Each row of numbers belongs to one of the elements below and depends on some of the facts about them. Some rows are named. Which element is each other row?

Known rows:
-12.4 -15.1  58.1   2.8 -16.7   3.6  -8.5   3.4  -2.8   0.8   3.6  28.2  -5.5  39.3  15.9 -12.3: groski
-9.9 -3.2 -6.4 -3.4 -1.9 10.1 13.0 -4.2 -3.8 -0.7 -1.3  4.7 -4.7 -1.4 -3.9 11.5: mede
-17.3 -15.1   7.0  -5.9 -19.2  -0.5  -7.2  -3.3  -9.3  -1.3  54.7   6.4  -1.0  20.1   9.4   7.3: vano
 -9.8  -9.2  -5.2  20.8 -16.3   8.5   6.1   3.4  -3.6  -0.4   1.0   3.1  -1.1  12.7   9.0   8.2: sebrem
 25.0 -15.3   9.8  -6.5 -16.6  30.5  -8.3   3.8  -2.2  -1.1  -0.6   2.0  -4.5   1.0  -8.7 -14.2: druvil
  3.4 -10.5   0.4  20.3 -15.2   8.6   6.4  -7.1  -2.5  -0.5  -4.0  -1.6   5.6  10.9   8.7  13.8: flavim
-11.1 -10.4  -4.8  20.3 -16.9   1.6   5.6   4.7  -2.7  -2.3  -1.7   2.5  -2.3  17.9   7.3   7.1: fleman
 -5.4   0.6  -7.8  -8.8   6.3  29.9  19.3  -1.9   5.1  -2.2  -0.5  -2.8  -4.6  -1.6 -14.6  -2.4: klaflil
 -5.8  -9.7  24.7  -7.9   9.0  58.6   0.1  17.6  20.9  -1.8   0.1   6.9  -5.7  38.5 -13.8  -8.3: rosor
  0.9   2.1  -5.9  -9.2  12.9  23.9  16.0  -2.3   1.6  -0.7  -2.5   7.4  -3.7   0.7 -11.1  -1.6: bubrar
  1.2 -14.3  22.8  34.2 -17.9  38.8  10.1  -4.1  -6.5   1.1  -0.6 -11.2  14.4   6.1  15.9  -6.2: brezer
 14.7 -14.1   4.1 -10.8 -13.9 -13.3  -8.4  -4.6  -6.0   0.9  -2.7  21.5  -5.3  -3.7  -6.0 -15.2: fadamin
 -4.7 -13.8   4.7   5.0 -16.1 -11.4  -0.3   0.0  -2.3  -1.5   7.8   2.9  -3.3  15.5   3.6 -13.3: trupos
-18.2  36.8  -4.7  -2.7   8.8 -18.5  -6.5  -4.8  -1.4   1.0  -5.4  -7.8  -0.3 -14.8  14.2   5.9: musen
  0.4   8.7  17.9  -7.3 -14.8 -15.2 -10.1  -5.5  -1.5   0.3   0.8  -8.0  -1.9 -10.3  11.7 -12.5: flustam
-20.0   9.9  -6.3  -0.7   1.2 -17.4  -7.2  -2.9   3.3   0.2  -4.6 -11.7   4.9 -12.6  11.8   5.3: fadok
 -4.7  22.4  -5.9  -6.0   3.3 -15.5  -7.7  -5.9   1.1   0.0  -5.4 -11.6   5.4 -12.6   3.6  18.3: muzuvu
-16.7  27.9  -5.2  -1.8   5.7 -17.3  -7.9  -5.8  -3.5   0.7  -5.0 -10.0   3.1 -15.3  14.3   7.0: todil
  7.9  16.7  -5.9 -11.9  27.8 -14.3  -8.3  -6.0  -2.9   0.2  -6.4 -10.6  -0.1 -14.4 -12.8 -12.9: brugros
 -2.3  20.4  -5.6  -6.8   3.6 -16.4  -8.0  -5.9  -2.3   0.7  -4.2 -10.4   7.1 -10.1   4.5  20.8: mikli
  1.1 -10.6  18.5  -9.0 -12.1 -17.4  -9.9  -4.0  -5.4   1.9  -0.9 -10.0  -0.6 -14.7   6.3 -12.4: zemo
  5.1  14.2  -5.9  -8.8  22.0 -14.8 -10.8  -4.3  -3.0   2.2  -2.7 -11.1  14.9 -10.9   9.4  30.1: vosal
 -9.5  20.9  -3.5  -8.2  15.8 -15.8  -6.5  -5.7   2.9   1.3  -3.8 -12.3  -0.5 -13.6  -0.9  -1.5: rerom
-18.4  22.0  -3.4   2.7  -4.4 -16.0  -6.0  -6.5  -2.3   0.2  -1.5 -11.2   7.3 -13.0  17.2   7.1: bafletok
 11.8  -0.1  -3.4  -2.5  12.1 -17.7   7.6  -6.0  -2.5  -3.6  -3.2   8.8   6.0 -13.6   1.3 -11.7: nubrem
 21.2  -0.3  -5.4   3.5  20.4  -6.4   5.3  -1.8  19.9  -0.6  -5.1  -9.3  -1.8  -9.6 -12.7  -9.6: sodo
 23.3  12.6  -5.6  -2.2  38.1 -14.2   2.7  -2.8  12.8  -0.7  -5.9 -10.5  10.1 -10.4 -12.4   5.9: gebon
 12.0  15.7  -6.0  13.5  29.1 -15.6   2.2  -3.8   7.6   0.5  -4.5  -4.1   8.3 -11.1 -11.1  14.6: navik

How the elements are related:
druvil: gimel netubo botal; fluvu a
kufim: fluvu c
flagon: fluvu b
trupos: gimel dritre; fluvu a
meva: fluvu a
baga: fluvu b
bibem: fluvu b
tremos: plosem kufim troplim todil meva klakite musen senen bibem; fluvu c
sebrem: fluvu a
skudazur: fluvu b
brasanul: gimel navik flavim; fluvu a
vosal: fluvu b
rerom: fluvu b
muzuvu: fluvu b
pabre: plosem fleman zemo dritre guzik; fluvu a
zagri: fluvu c
netubo: plosem brezer flavim; fluvu a
boveva: plosem klograkol zemo flavim bibem; fluvu a
navik: fluvu c
sodo: fluvu c
begim: gimel fleman rosor; fluvu a
lusok: plosem sagruzin fadok redru vadro miben; gimel todil nido drestu kifo; fluvu a
skalopir: plosem dridrotral klagros grasal dozam bibem flustam radan; fluvu a
traflem: fluvu b
foge: plosem vano vosal zagri mikli; fluvu a
plimon: fluvu a
dafa: plosem nubrem troplim tunivu klagros tridrum flustam; fluvu a
gufibrin: fluvu b
braskul: gimel sagruzin; fluvu a
grelil: plosem muzuvu zagri baga; fluvu c
sagruzin: fluvu c
skiki: plosem gopur dridrotral fadok zemo vamum zagri tresten radan; fluvu a
nefem: plosem skudazur suplu brasanul lipum; gimel kufim goto tremos; fluvu a
fadamin: gimel brifel ziva skiki; fluvu a
viku: fluvu b
gebon: fluvu c
dridrotral: fluvu a
klograkol: gimel mede brezer klaflil tresten; fluvu a
zeklestu: gimel goto flerar brugros; fluvu c
klaflil: plosem kufim trupos druvil radan; fluvu a
bafletok: fluvu b
nido: plosem drabru botal bibem; fluvu a
dritre: fluvu b
todil: fluvu b
vamum: gimel skiki digogras netubo botal pabre; fluvu b
sotru: plosem skudazur trupos brasanul vadro guzik; gimel ziva flerar bubrar; fluvu a
demik: fluvu a
flavim: fluvu a
nubrem: gimel demik rarus; fluvu c
redru: fluvu b
klades: plosem demik muzuvu tresten guzik trares mikli; fluvu a
troplim: gimel sagruzin; fluvu b
flustam: gimel vadro musen; fluvu b
guzik: gimel skiki sodo viku lipum; fluvu c
kifo: fluvu a
rarus: fluvu a
drabru: gimel drestu viku; fluvu c
tresten: fluvu a
senen: gimel foge dafa; fluvu c
rosor: plosem digogras goto flerar groski; fluvu a
flerar: fluvu a
miben: gimel skalopir stapo digogras brugros netubo; fluvu b
brezer: fluvu a
brifel: fluvu b
drestu: fluvu b
fleman: fluvu a
brugros: plosem demik tunivu bafletok klograkol sebrem dritre gufibrin; fluvu b
skofol: gimel bafletok klaflil grelil; fluvu b
staklis: plosem vosal flagon kifo; gimel bafletok zagri baga; fluvu a
taflimok: gimel traflem dridrotral sodo dafa; fluvu a
suplu: fluvu a
bubrar: plosem kufim plimon navik gopur goto braskul tridrum viku; fluvu a
lipum: fluvu a
dregin: fluvu a
goto: fluvu a
trares: gimel rarus gebon; fluvu b
musen: fluvu b
grasal: fluvu a
zemo: gimel stapo gopur dridrotral klaflil boveva botal; fluvu b
fadok: fluvu b
gustus: gimel sagruzin vosal; fluvu a
botal: fluvu a
klakite: gimel bibem; fluvu a
tridrum: gimel dregin radan; fluvu b
vano: gimel gopur bibem; fluvu a
ziva: plosem sagruzin goto suplu druvil; fluvu a
groski: gimel fleman rerom sodo redru; fluvu a
digogras: fluvu a
mikli: fluvu b
radan: fluvu b
klagros: gimel klades dridrotral; fluvu a
vadro: fluvu a
mede: fluvu a
tunivu: fluvu b
dozam: fluvu a
stapo: fluvu a
gopur: fluvu a
rastesko: plosem todil gopur guzik trares; gimel plimon; fluvu a

Rows to name:
 10.4  31.1  -6.7  -6.8   3.1  37.2  14.2   1.3  -0.2   1.2   2.4  13.3  -3.6   4.6 -10.5  -9.5 : nido
 -5.2  -1.2  -6.4  -7.3   0.4   3.7   8.3   3.0  -4.3   0.1  -3.6  15.2  -6.5  -1.0 -10.7  -7.8 : dafa
  3.5  10.2  -6.0  11.5  31.9 -15.9  12.1  -0.5   6.8  -0.3  -5.3  -4.9   9.8 -11.8  -7.3   6.5 : kufim
 10.5  -1.1  -6.2  -6.8  -7.6  51.5  12.2  -0.4  -0.9   0.1  -3.0  -9.1  -4.9   9.1 -11.6 -13.6 : boveva
  4.1  -2.3  -6.4  -8.8  12.6  18.1   3.0   5.4  -5.6   2.0  -2.0   8.0  -4.7  -5.2 -12.3  -6.7 : skalopir
  1.2  17.5   4.2  -8.3   5.0 -11.9  -8.3  -3.5  11.9  -0.2  -4.3 -10.9  -0.2 -11.6  -9.7 -10.1 : brifel
  8.0  12.9  -6.8  -6.0   8.4   2.9  -8.2  -0.9  -3.7   0.6  -3.1  30.0  -5.1 -10.0   0.4   7.0 : botal
 -8.0  27.2  10.2  -0.6  -0.3 -18.3  -8.4  -2.6   1.0  -0.7  -4.6 -10.0  -0.5  -9.1   7.6  12.5 : viku
 13.1 -11.8  -5.3  -8.4  -3.9   5.1  10.3  -3.7  -2.4   1.1   0.3  11.0  -4.7  -9.0 -10.2 -13.9 : rastesko
  4.1  -7.9   1.2  -6.1 -17.2 -15.7  -5.0  -5.2  -4.9  -0.7   2.2  21.9  -2.7  10.0   5.2   1.2 : klagros
  5.6  -9.6  -7.0   1.1  27.4 -16.6  -5.8  -3.5  -4.1   1.0  -5.0  -3.7   7.4 -11.3  -8.0   6.4 : zagri
 12.4 -10.2  -5.6  -6.4  12.7 -18.9  -8.0  -3.4  -4.3   2.0  -3.5  14.0  -1.3 -12.1  -3.3 -14.8 : senen
 -5.9 -16.3   4.0   6.6 -17.5  -9.0   2.7   1.9  -2.1  -0.3   0.7  -2.4  -1.9  17.8   2.0 -10.4 : brasanul
-10.4 -12.1  35.8   8.3  -4.8  48.2  -6.1  18.8  10.9  -0.6   0.7   9.0  -6.8  36.5   2.1   7.6 : digogras
 31.4 -13.3   1.4   1.1  -2.6 -15.6  -7.4  -2.7   4.5   1.0  -3.5  -0.5   3.5 -10.5  -6.1 -14.5 : guzik
 33.6  29.8  -4.8  -6.8  23.0 -19.3  -6.0  -7.6  -3.7   1.5  -3.2  30.7   1.0 -12.4  -8.9 -13.3 : drabru
 -0.4   7.9  14.5 -11.7   0.3 -16.0  -7.2  -5.8  -1.7  -0.3  -1.2 -10.5   1.2 -15.6  -1.6 -13.9 : skofol

The same elements again, as new rows of numbers:
Named rows:
 15.2 -12.1 -39.0  -9.2  44.8  61.0 -37.5   4.1  -5.8   6.5 -30.3  -2.0  22.5  34.2: staklis
 19.2 -49.8  -6.9  31.2  19.1 -11.7   0.5  -7.4  78.7  20.3 -16.5   8.8  -6.0 -20.4: skofol
  3.5  17.2   4.2   5.4   1.0  30.6 -36.6   6.7  -7.5   3.8 -17.4 -19.3  30.2   7.0: klakite
  1.2 -12.9  -6.2  36.3   4.8   3.0  10.2  -8.0  27.1 -28.1 -20.8 -18.1 -31.2   0.4: nubrem
 -5.6 -22.9  20.4  41.9  -3.6 -31.8  -7.5  20.3  -6.2 -29.9 -10.9   5.0 -18.3 -16.1: drabru
-13.3  18.9  13.1   3.8   5.6  14.1 -27.3  24.6 -36.3 -30.8 -28.4   5.2  12.4  12.8: begim
 -5.4  13.9  20.0  -7.4  20.0  25.4 -24.4  15.8  -8.5 -16.5 -47.8   0.7  23.9  16.7: nefem
 -7.0  30.8   6.9   4.4   9.2  42.0 -11.4   3.5  -7.7 -27.6 -35.4 -18.0   8.5  17.8: brasanul
  2.6 -32.2  -7.3  39.1   3.7  -9.1  27.5 -15.9  55.7 -32.7  -6.5   5.7 -40.6  -2.4: trares
 20.3 -46.4  26.6  34.1  23.3 -22.2   9.7  22.1  53.0  10.6 -20.6  33.8  -4.6 -41.0: miben
 -0.2  13.0   8.0 -29.7  -1.7   5.0 -30.4  -0.1 -28.9  22.4   1.5  -2.8  42.8   3.9: skalopir
-11.1  28.2   5.4 -33.5  -6.6   0.4 -13.1  12.5 -34.4   5.1  -1.4  -3.4  20.5   9.4: bubrar
 -0.9  21.4 -20.6  -3.6  -9.4   0.3 -50.6 -16.1  -6.7  35.5  17.0 -40.0  36.5  24.0: brezer
  1.7 -37.8  -3.7  22.8   3.0 -15.0  36.1 -14.9  43.3 -12.1  11.5  13.9 -37.6 -13.1: muzuvu
 -6.9  29.3   0.3   2.2  -4.9  29.1 -18.7  -2.9 -21.1 -14.4  -4.7 -20.0   8.8  16.1: grasal
 -5.1 -20.9   9.7  10.0 -16.7 -52.1  46.5   6.4  10.2  -3.0  36.0  37.5 -30.9 -30.6: viku
  3.9  10.5 -14.1 -10.2 -15.5  -8.1  46.6 -26.1  15.8  -7.5   9.4 -18.9 -31.1  -3.3: sagruzin
 -2.2  44.2  -4.9 -27.8  -9.8   3.9  -4.6  20.9 -30.2  12.1  12.8  -5.1  20.3   5.6: goto
  8.2  -5.5  -1.1   2.0  -8.7 -15.6  19.9  -5.1   6.1   7.7  14.0  -4.6 -14.3 -17.2: kufim
  6.5 -36.3 -13.8  23.3  -0.4 -10.2  31.6 -15.6  40.4  -9.0  12.7   9.7 -43.8 -10.7: mikli
-11.8 -26.0   5.3   5.8  -9.9 -51.8  44.5  -9.2  10.2 -13.0  32.7  32.7 -42.7 -15.0: drestu
-16.2  28.1 -10.0 -10.1 -17.2  12.7 -25.4 -17.9 -18.4  -7.3  10.1 -32.8   9.2  27.1: flavim
 -8.2  32.5 -11.3 -21.6  -8.7  21.4  -2.5 -15.1 -19.7  -9.7  -2.9 -19.6   7.8  26.6: dregin
  6.3  23.2 -10.5 -29.4   0.9  26.4 -22.3 -12.6  -2.6  34.3  -1.5 -22.0  30.6   9.8: mede
 -6.1   9.6  -6.6 -33.7   5.1  14.9 -15.3   5.8 -46.8   2.6   3.4   5.8  11.2  20.2: foge
 -2.3  -4.7 -14.1  -2.2  -2.4  -7.6  26.6 -23.7  15.0 -11.8   2.2 -13.8 -33.0   2.0: gebon
  6.4  16.4   2.7 -34.0  -3.9  11.1 -20.1   8.3 -29.3  42.9  12.5  -2.8  44.8  -3.2: stapo
-12.5  32.0  12.4 -40.1  -2.7  -3.4  -3.0  13.0 -40.9   9.4   1.9   6.6  21.2   6.9: ziva

Which element is each row?
-30.4  26.5   5.2 -15.4 -11.7  -4.0 -16.1  -1.8 -49.4 -19.3   4.0  -8.9   6.6  31.1 : nido
 13.9  18.0  17.7   4.5  14.3  23.8 -33.8  30.5 -14.7  11.2 -24.4   4.2  41.3  -6.3 : druvil
 21.1 -54.4  22.5  43.4  17.4 -29.2  -0.9  20.8  41.1   6.2 -11.6  40.0  -3.6 -36.7 : vamum
 12.4 -54.7 -45.9  21.7  17.9   2.6  31.4  -5.4  27.0  -4.3  26.8  28.9 -48.1  -2.3 : flagon
 19.4  -0.5  -3.9   7.9  23.0  48.8 -41.3  15.5 -13.6  11.1 -22.8  -4.4  26.8   7.6 : vano
 -7.9  13.3   3.9 -32.8   4.0  12.1 -22.9  -3.5 -29.6  19.9  -3.6   2.2  28.5  10.3 : klades
  1.2  60.5 -10.3 -21.6  -3.6 -10.6   1.4  39.0 -24.5  14.3  15.7  -4.4  22.0   8.3 : flerar
  3.2 -43.6   4.7  -9.2  -1.3 -51.5  21.1 -19.0  32.0  32.9  29.3  28.7 -10.7 -25.7 : brugros
 -2.3  44.0   3.0  18.8  13.5  -2.7 -20.4  69.8 -26.0 -30.8 -26.8  12.8  19.3   9.6 : groski
 21.6 -61.4  15.5  49.9  22.3 -21.4  -9.6  15.8  61.8  19.9 -18.5  23.0   3.8 -30.1 : zemo
  2.5   2.0 -12.3   9.1  -6.2 -11.2  35.9 -12.9  18.4  -5.0   8.6 -18.9 -31.0  -3.4 : navik
 11.0 -34.7  -6.4   6.8  -8.5 -33.0  24.3 -24.0  46.1  33.0  30.5   4.7 -14.5 -26.8 : bibem
 19.9 -20.4 -19.4  -3.8   5.9   7.4  15.2 -21.5  26.5  28.8  11.0 -15.3 -11.2  -8.2 : zagri
 -5.2  12.1  24.3  -5.9  18.9  15.6 -31.1  24.4 -23.3 -13.9 -42.9  12.7  31.6   6.1 : sotru
-13.1  11.6  -5.7 -31.7 -10.3 -25.7 -44.9  -3.2 -40.4  33.8  17.9  -7.7  41.7  13.9 : netubo
-11.4  18.0  13.5 -44.5  -8.1  -8.7 -12.9   8.1 -54.7  15.4  12.6  17.9  27.2   1.5 : skiki

